Here is a tiny trained network, its code and every weight. The questions are about switching its units off for an input and a class, where a switched-off unit gives its printed mean instead of its output.

import numpy as np


def w(rows, s, z=0):
    codes = np.array(rows[::2]) - 128.0
    scale = np.full(codes.shape[1], s)
    scale[-1] = z or s
    return codes * scale


def f(y):
    return y / 2 * (1 + np.tanh(0.7978845608 * (y + 0.044715 * y**3)))


def log_softmax(a):
    a = a - a.max(-1, keepdims=True)
    return a - np.log(np.exp(a).sum(-1, keepdims=True))


def net(x, mask):
    res = np.array(x, float).reshape(1, 5) / 4 @ E
    y = f(res @ A[0][:, :-1].T + A[0][:, -1])
    res = res + np.where(mask, y, B[0][:, -1]) @ B[0][:, :-1]
    return log_softmax(res[-1] @ U[:, :-1].T + U[:, -1])


A, B = {}, {}
E = w([
[105,116,131,136,122],'x0',
[161,31,210,7,73],'x1',
[122,123,128,130,126],'x2',
[56,203,91,16,126],'x3',
[136,184,123,163,2],'x4',
],0.0096)
A[0] = w([
[211,48,182,238,143,211],'N1',
[121,166,124,211,199,237],'N2',
[132,186,206,55,9,177],'N3',
[144,204,154,137,1,207],'N4',
[104,201,124,203,57,254],'N5',
[55,247,137,21,114,249],'N6',
],0.0097,0.005)
B[0] = w([
[191,24,170,138,66,232],'N1',
[108,68,51,200,152,206],'N2',
[182,64,32,76,80,204],'N3',
[184,95,45,209,46,205],'N4',
[150,176,68,209,82,216],'N5',
[142,149,7,76,229,249],'N6',
],0.011,0.014)
U = w([
[142,85,82,135,127,251],'0',
[69,203,102,132,218,30],'1',
[131,86,232,57,93,212],'2',
[130,129,154,6,180,95],'3',
[146,185,158,208,30,31],'4',
[126,195,72,140,109,66],'5',
[159,122,147,113,13,2],'6',
],0.012,0.0066)

Each question gives the input, the list of numbers given to net, and the class t.
The units are the neurons (one row each of A and B). Each row of codes is followed by its name. A weight is (code - 128) times the scale printed after its matrix; where a second scale follows, it is the last column's (A, B and U).
mask holds one flag per neuron, in row order. A switched-off neuron (its flag False) gives its mean, the last column of its row in B, instead of its output. The means were averaged over made-up inputs and are rounded, as every weight is.
A unit's drop is (log p(t) with every unit on - log p(t) with that unit switched off) / (log p(t) with every unit on - log p(t) with every unit switched off).
The circuit of an input: a set's keep is (log p(t) with only the set's units on - log p(t) with every unit switched off) / (log p(t) with every unit on - log p(t) with every unit switched off). Starting from all 6 units, units are removed one at a time, each time the one whose removal leaves the highest keep (on an exact tie, the one counted first), for as long as the keep stays at least 0.8.
units of the circuit, in order: the units of the circuit, biggest drop first
most important unit: the unit with the biggest drop
k most important neurons: the k neurons with the biggest drops, biggest first
drop of u: that unit's drop, to one decimal
input [6,-7,5,-1,4], class 4: most important unit	N6
input [-8,-3,5,3,1], class 5: 2 most important neurons	(N1 N5)
input [1,-5,-6,0,2], class 4: units of the circuit, in order	(N6 N5)
input [4,1,5,-7,2], class 6: units of the circuit, in order	(N1 N6)
input [-4,-8,-6,-8,1], class 4: 3 most important neurons	(N6 N5 N3)
input [5,-7,8,4,-1], class 1: 2 most important neurons	(N1 N4)
input [5,3,3,-8,7], class 6: 2 most important neurons	(N1 N3)
input [8,1,-5,-1,6], class 6: 2 most important neurons	(N3 N6)
input [-4,0,-2,7,-8], class 1: 2 most important neurons	(N1 N3)
input [5,6,-3,-2,0], class 2: 2 most important neurons	(N5 N6)
input [-3,0,1,6,-7], class 1: 2 most important neurons	(N1 N3)
input [-6,2,3,-5,7], class 6: 2 most important neurons	(N3 N1)
input [-2,0,-6,2,4], class 5: 3 most important neurons	(N1 N2 N5)
input [2,-1,3,-1,8], class 4: most important unit	N5
input [-4,-2,4,2,7], class 5: 3 most important neurons	(N1 N5 N6)
input [-6,0,-8,-6,6], class 4: 3 most important neurons	(N5 N6 N4)
input [6,-1,4,7,2], class 5: 2 most important neurons	(N1 N2)
input [-7,-7,4,2,-3], class 1: 3 most important neurons	(N1 N4 N3)
input [-2,2,-6,4,-2], class 3: drop of N3	0.0
input [-6,2,-1,-4,-3], class 2: drop of N6	0.1
input [2,0,2,-5,8], class 4: most important unit	N5
input [7,-4,-2,2,6], class 5: drop of N5	0.2
input [6,2,-6,2,-1], class 3: drop of N4	0.2
